Each row is followed by its class number.
[-754  247   18  480  133  131 -186 -468    7 -217   82  325  260   68
   27  -66  195  839  -51  -91  273 -176   10 -110    1 -194  286 -106
  112  263  292  145  141    6]  0
[-452  384  115   -1   68 -126  -41 -247 -185   15   32  176   32  208
  -89   16  201  273  267  116  113 -202   26   32 -282  139  118 -102
   86  103  246   34  110  -46]  7
[ 171 -166 -345 -137  -34  118 -295  127  477  149   35  282 -211 -426
   84  -85 -151 -246 -201  -58  -40  379  -24  152  405 -111  -54 -144
  -95 -402 -429   47  -46 -338]  6
[-152 -100  148  356   40  122  142 -113 -321 -190  -88 -241  309  206
  -64  114 -122  454  -82 -138  153 -346   58 -151 -254  -91 -125  174
  -23  342  389  -13  -99  320]  4
[-269 -171 -142  397   56  261  -67 -113  173 -158   61  138  168 -130
  221  -55   25  505 -347 -254  130   42   33 -109  222 -321  114  -33
 -103  113   46  154   47   69]  6
[ -79 -237 -136  153   25  208    8   60   92  -78   41   68   51 -131
  109  -42   24   95 -202 -170   27   68   28 -101  133 -157  101   30
 -123  -33  -65   92   42  117]  5
[ 140 -280 -133   84    1   52  117  -33 -198 -232  -62   -4   85 -246
   16   92 -161  183 -238 -187   55   37    4   68  105  -50  -93  124
 -147  198   43  -37  -18  192]  2
[-558  352   50  224  132    4 -284 -453   66 -201    2  385   76   36
  -19 -138   29  590   96   24  161 -198   29   67   47 -109  114 -242
  152   89  122   62   99 -178]  7
[-406  -61   -6  529  -46  284  -56 -208   70   91  156  149  310  141
   55  -48  180  537   94  -55  196  -92 -129 -295   37   16  371  -22
   22  145  274   55  -11  167]  6
[ 331 -278 -229 -182  -90  -30  -32  183   71   71 -132  -11   52 -229
  -70   85 -229 -420   -2  -74  -63  212  -33   24   50  162 -131   49
 -126 -164 -159 -174 -149  -93]  1
[ 326 -122 -174 -190  -60  -92   -6   46   46  133 -158   68  -83 -280
  -85   60 -173 -463  119  -29  -98  194   14   92  -60  313  -71   -6
  -63 -151 -103 -202  -78 -217]  7
[ -59 -558 -130  572    1  399   27 -292  111 -338  -95  -16  498 -133
  113   -7 -320  542 -431 -366  136  -70  -31 -283  266 -497  -44  195
 -137  289  174  -41 -107  285]  0
[-189  194   10  -49   26   47 -272  157  266  -23   18   -4   35   46
   61  -52  -70   49 -204   45  152  -47   88   87   40 -187 -164  -73
  -37 -174 -128   93  -36 -141]  0
[ -18  183  -12 -111   78 -260   18 -326 -321  -40 -131  217 -111 -145
 -188  -20   25  -19  285   99  -79  -59  -31  114 -185  184  -20  -31
  210   95   79 -140   38 -160]  0
[ 500 -630 -254  170  -57   13  376   36 -200  216  -33   47   65 -188
 -125  -56   69 -362  156  -32 -108  213 -242 -214   23  227  236  143
  -87  -53   39 -146  -46  214]  4
[-122   75  194  171   43   65   29    7 -166 -212  -88 -294  177  225
  -37   58 -138  319 -148  -45  115 -269  102    1 -211  -77 -242  120
  -44  154  227   39 -123  198]  8
[-693  342  333  507   44  138 -146 -444 -164 -322  -42  -91  487  381
  -56   69  -84  899  -23  -47  381 -404   39 -143 -291  -84  -80    8
   95  465  525  -15  -78  127]  8
[ 205 -585 -208  263 -131  352  -70   71  440  -71  -47  -16  264 -240
  100  -13 -346  -95 -314 -242   54  274  -91 -188  391 -266   -5   69
 -246 -115 -178  -23 -196  -16]  3
[ 378    2  -87 -495  -72 -282   21  178 -182  130 -146  -69 -213 -212
 -163   96 -183 -609  212  118  -93  156   10  211 -227  394 -231   46
  -30 -179 -124 -224  -40 -173]  5
[  81   62  -78 -199   13 -183   74   13 -182   75  -63   66 -154 -183
  -70   35  115 -229  144   33  -88  117   37   81 -192  287   45  -17
   10  -48   -9  -70  106  -97]  5
[-210   23   39  109   69   15    4  -84 -218 -225   12   -5   80   38
  -31   27   -4  420  -45  -51  161 -190   42   54  -78  -76  -51   48
   -5  231  145   49   63  104]  4
[  89  -32  -45  -44   67 -206  145 -191 -462  -94 -157   17   -9 -134
 -190   56  -25  -55  204  -15  -53 -170   19   44 -264  189 -100   95
  109  238  121 -193  -43   36]  4
[ -15  223   29 -175  -58 -278  -28 -154 -270   46 -128   33  -42   -4
 -218  109  -77 -134  371  129   26  -44  -13   86 -331  416  -12    0
   23   52  174 -198  -21 -147]  3
[-107  296  116 -278   77  -86 -185  164   89  -33   75   29 -244   39
   14  -52   -2    9  -59  120   25   13   77  239   27  -12 -150 -110
   27 -233 -165  171   56 -120]  5
[ 428 -234 -280 -246   -7   46 -108  367  335   87  -64  -13 -172 -383
  110  -47 -171 -525 -314 -108 -137  301   61  120  234 -114 -130   16
 -128 -352 -438   -9  -64 -158]  0
[-509  521  116   36    6  -79 -285 -273   12  -12  -13  173   88  139
 -107   45  -33  375  256  126  189 -191   81   90 -236  224   -5 -150
   71   41  241  -25   22 -240]  7
[ -20 -216   19  194   15  -13  265  -71 -469  -97 -155 -230  288   72
 -133  198  -44  100   48 -155   97 -275   36 -136 -432   87  -65  250
  -59  389  406 -167 -102  357]  2
[-104 -157  -98  288   90  -16   84 -472 -321 -267 -170  151  236 -209
 -101   22 -126  344   47 -173   11 -136   -9 -129  -94   51  -16   85
   80  348  256 -180  -36  122]  5
[ -50  436   53 -384  -20 -121 -334  230  302  188   36   64 -212  -13
   39  -73  -25 -283    8  231    8   85   87  229  -12   86 -142 -239
   19 -435 -271   99  -15 -392]  8
[  83  247   26 -394   35 -293   57   34 -244   30    1   43 -301   33
  -93   23   80 -150  183  160  -66  -23   52  299 -165  221  -94  -22
   66   -7  -37  -52  148  -58]  7
[  57  -45 -122  -69   15  -75  130   61 -187  110   -4   40  -10  -68
  -36   60  153 -144  116   -5  -69   45  -16  -51 -171  224  160   28
  -50   22   38  -82   65   51]  1
[-140 -126  -27  198   76   59  178  -81 -228  -76  -37  -82  148   46
   35   76   56  243  -77 -131   60 -131   52 -100 -216  -51   11  111
    7  268  223   -1   -1  207]  6
[ -74  625   78 -558   67 -454  -85  -69 -274  127   20  259 -431 -102
 -189  -15  195 -254  493  330  -95  -11   12  338 -266  456    1 -198
  214  -62 -119 -112  126 -323]  2
[-156 -227   59  363   34  322  -77   92  218 -275   31 -162  241   52
  194  -46 -210  491 -512 -225  168  -98   58  -57  212 -483 -144   81
 -210   23   11  228  -74  200]  3
[ -41  317  141 -202   -2  -91 -105  102  -75   42 -103 -211   55  129
  -54  102 -147 -110   27  107   97 -180  118  108 -348  137 -257  -21
   20  -28   82  -93 -106  -78]  8
[ 241  -69  -18 -105  -20 -139  189   19 -440   25 -252 -269  136  -57
 -155  280 -241 -253  101  -80    7 -199   87   12 -505  317 -244  191
   21  265  256 -294 -145  119]  3
[-174  344  112 -193    5 -111 -172   33   69   -2   14   28  -16   40
  -11   34  -47   -7    8  111  113   17   54  142 -122   79  -77 -109
   20  -73  -42   14  -38 -144]  2
[ 723 -142 -313 -534   -7 -369  114  198 -201  210 -179   73 -404 -484
 -122  -22  -41 -882  203   84 -394  280  -11  217  -58  421  -86   10
    3 -267 -384 -285   -9 -229]  1
[ 355 -246 -168 -149  -44  129  -48  339  294  143  -59 -149  -12 -208
  136   54 -218 -410 -310 -106  -65  232   51    3   95  -75 -171   19
 -144 -237 -272  -22 -143  -68]  6
[ 208   61  -85 -305   68 -371  102 -131 -400   34 -130  122 -238 -211
 -214    2   44 -322  297  104 -157  -46    7  184 -195  275  -61  -12
  148   43  -41 -192   32 -118]  4
[ 123  -84 -134  110  -81   34   40  -27  -28  242   34  219   57 -161
  -49  -49  163 -115  300   69  -31  172 -150 -147  -43  443  360  -65
   32 -156   70  -82   35  -18]  5
[-299  -52   59  279   71    8  197 -255 -423 -184  -70  -84  339  167
  -83  141   28  411   36 -116  107 -252   12 -167 -351   14   60  139
   11  422  417 -105    5  279]  1
[-180  384  140 -383   46 -311   61   25 -457   10   41   -6 -237  198
 -142   75  171   21  272  194   13 -261   81  301 -342  243 -136   23
  120  133  100  -16  155   51]  7
[ 308  323  -81 -740  -20 -382  -97  352  -33  167  109  207 -659 -245
  -24  -82  168 -559  186  280 -148  271    4  494   86  265  -71 -165
   -1 -370 -456   26  178 -328]  2
[ 217 -258 -122  143  -78   67  184  -36  -65  227   24  128   36  -39
  -41  -54  121 -201  202   18  -51  160 -169 -137  -23  275  289   48
  -29  -92   48  -77  -10  107]  7
[-210 -207  -48  355   60  262  -30 -158    9 -273   47   70  176  -55
  121  -20  -92  576 -300 -226  237  -92   15  -38  207 -303   65   14
  -58  257   94   79   68  176]  4
[ 586 -462 -313  -93  -62   57  147  258  196  284   40  148 -227 -280
  -11 -170   56 -637    1   55 -217  467 -198  -30  265  144  178  -11
  -71 -411 -368  -41  -29  -51]  8
[-446  262  299  175   63  117 -157   18  -25 -236   86 -157  123  328
   72   -4  -34  560 -162  -13  224 -375  100   29  -83 -250 -144   29
  -46  138  159  198  -27  147]  3
[-433  146  129  299   84  152 -174 -165  134 -247   72   40  142  110
   96  -60  -43  694 -244  -77  193 -150   50   16  111 -312  -15  -52
  -68   64  123  252   41   41]  3
[ -14  -62   16   48    8  -75  144  -16 -269  -87  -87  -85  103  -10
  -41   79   38   34   24  -77   36  -94   41  -33 -239   75  -25  117
  -60  193  170  -58  -26  149]  2
[ 388 -268    0 -116  -26   18  167  270 -117   30 -129 -356   31  -31
    4  123 -211 -269 -165  -96  -74    1   54   36 -179   -2 -301  201
  -80    5  -14  -91 -166  162]  6
[-151 -418  -21  784  -57  320  223 -347 -246  -93  -45  -70  600   24
  -14   70   23  524   19 -274  172 -188 -108 -450 -125   38  365  183
    8  470  495 -152 -113  401]  4
[ 121 -283 -113  119  -39  159   -8  136  116  -97  -77 -141  196 -108
  118   36 -212  -25 -285 -185   75   18   24  -69   73 -212 -103   82
 -154   24  -59   -2 -107   86]  3
[-122   75   -5  106   61 -177  102 -421 -480  -99 -130  130  125  -65
 -214   74   14  194  302    3   11 -222  -23  -40 -266  220   49   32
  191  336  277 -191  -33   45]  4
[  90  -99  -27 -107   23 -123  174   20 -179    2  -28  -13  -38  -48
  -34   17   34 -159   27    6  -70   62  -35   22 -142   21   27   47
  -15   33   -5  -35   46   40]  3
[-179  211  106  -18   -1    8 -135   46    6   37  -18  -95  137  122
    2   62  -54   80  -13   50  153 -157   81  -23 -206   27  -64  -50
   21   15   70   10  -44  -51]  4
[-488  127  146  477    2   84   14 -326 -188   39  111  161  366  272
  -84  -42  251  634  264   79  235 -214 -134 -254 -190  166  377  -60
  148  216  429   58   60  163]  4
[-333  402  113  -11   46  -72 -138  -58 -141  -12  -18  -59   71  181
  -42   37    8  215   79  101  148 -263  105   55 -320  114  -62  -51
   78   75  182    1   -7  -18]  8
[ 201  -58 -151 -266  -33 -100  -52  124   44  145  -26   93 -198 -211
  -44   22  -63 -320   43   31  -93  208   -5  152   14  179  -58  -37
   -4 -186 -185  -86   -3 -155]  6
[ 257 -171 -186  -90  -27  107    5  229  117  125 -116 -101   39 -179
   39   87 -202 -374 -158 -120  -63   58   88  -16  -54   74 -136   52
 -136 -142 -139  -94 -130    4]  7
[-125  363  -49 -348  101 -298  -51  -43 -126   38   55  276 -399 -176
  -23  -83  228 -103  201  154  -68  117   48  269  -84  176  105 -194
   80 -147 -109   50  251 -271]  5
[ 489   -2 -200 -465    9 -328   91  154  -11  356   13  244 -439 -296
 -140 -122  208 -781  318  252 -285  420 -142  146   -4  458  176 -131
   92 -423 -328 -119  103 -248]  5
[ -32  356   43 -416   21 -292  -52  135 -248   27   39   -4 -264   93
  -91   34   81  -61  161  209  -13  -77   48  297 -171  169 -146  -55
   41  -42  -65  -27  133  -80]  1
[ 221   22 -136 -284  -86  -98 -221  226  292   78  -30  127 -193 -263
  -27  -36 -133 -378  -13   60  -39  272    3  181  211  107 -135 -115
 -145 -343 -307  -20  -79 -308]  2
[ 102 -230    8   71   29  177   27  272  114 -156  -14 -297   38   36
  102  -23 -210   97 -422 -125   68  -42   98   58   80 -353 -298  198
 -160  -35  -91  118  -70  188]  0
[  17  172  -96 -395   39 -202 -108   88   -6   -5   81  237 -382 -105
  -59  -90   66 -137   81  164    7  122  -20  338  151   -9  -55 -103
   45 -177 -247   38  168 -189]  0
[-110 -113   17  204  -31   17  120 -100 -220  139   65   62  199  166
 -145  -18  203   94  289   93   83 -111 -148 -198 -190  188  264   48
  109  107  218  -53   -7  169]  4
[  77   58  124 -226   25 -210  227   71 -549  -69  -80 -278  -92  101
 -112  175  -16  -45  107   36   -4 -209   61  157 -387  187 -229  178
   46  302  163 -128    5  193]  6
[-396  293  118  101    9 -138 -113 -325 -250  -35  -66   43  227  235
 -183  105  -36  336  314   98  197 -239  -19  -70 -352  258   45  -22
   58  215  388 -127  -16  -25]  1
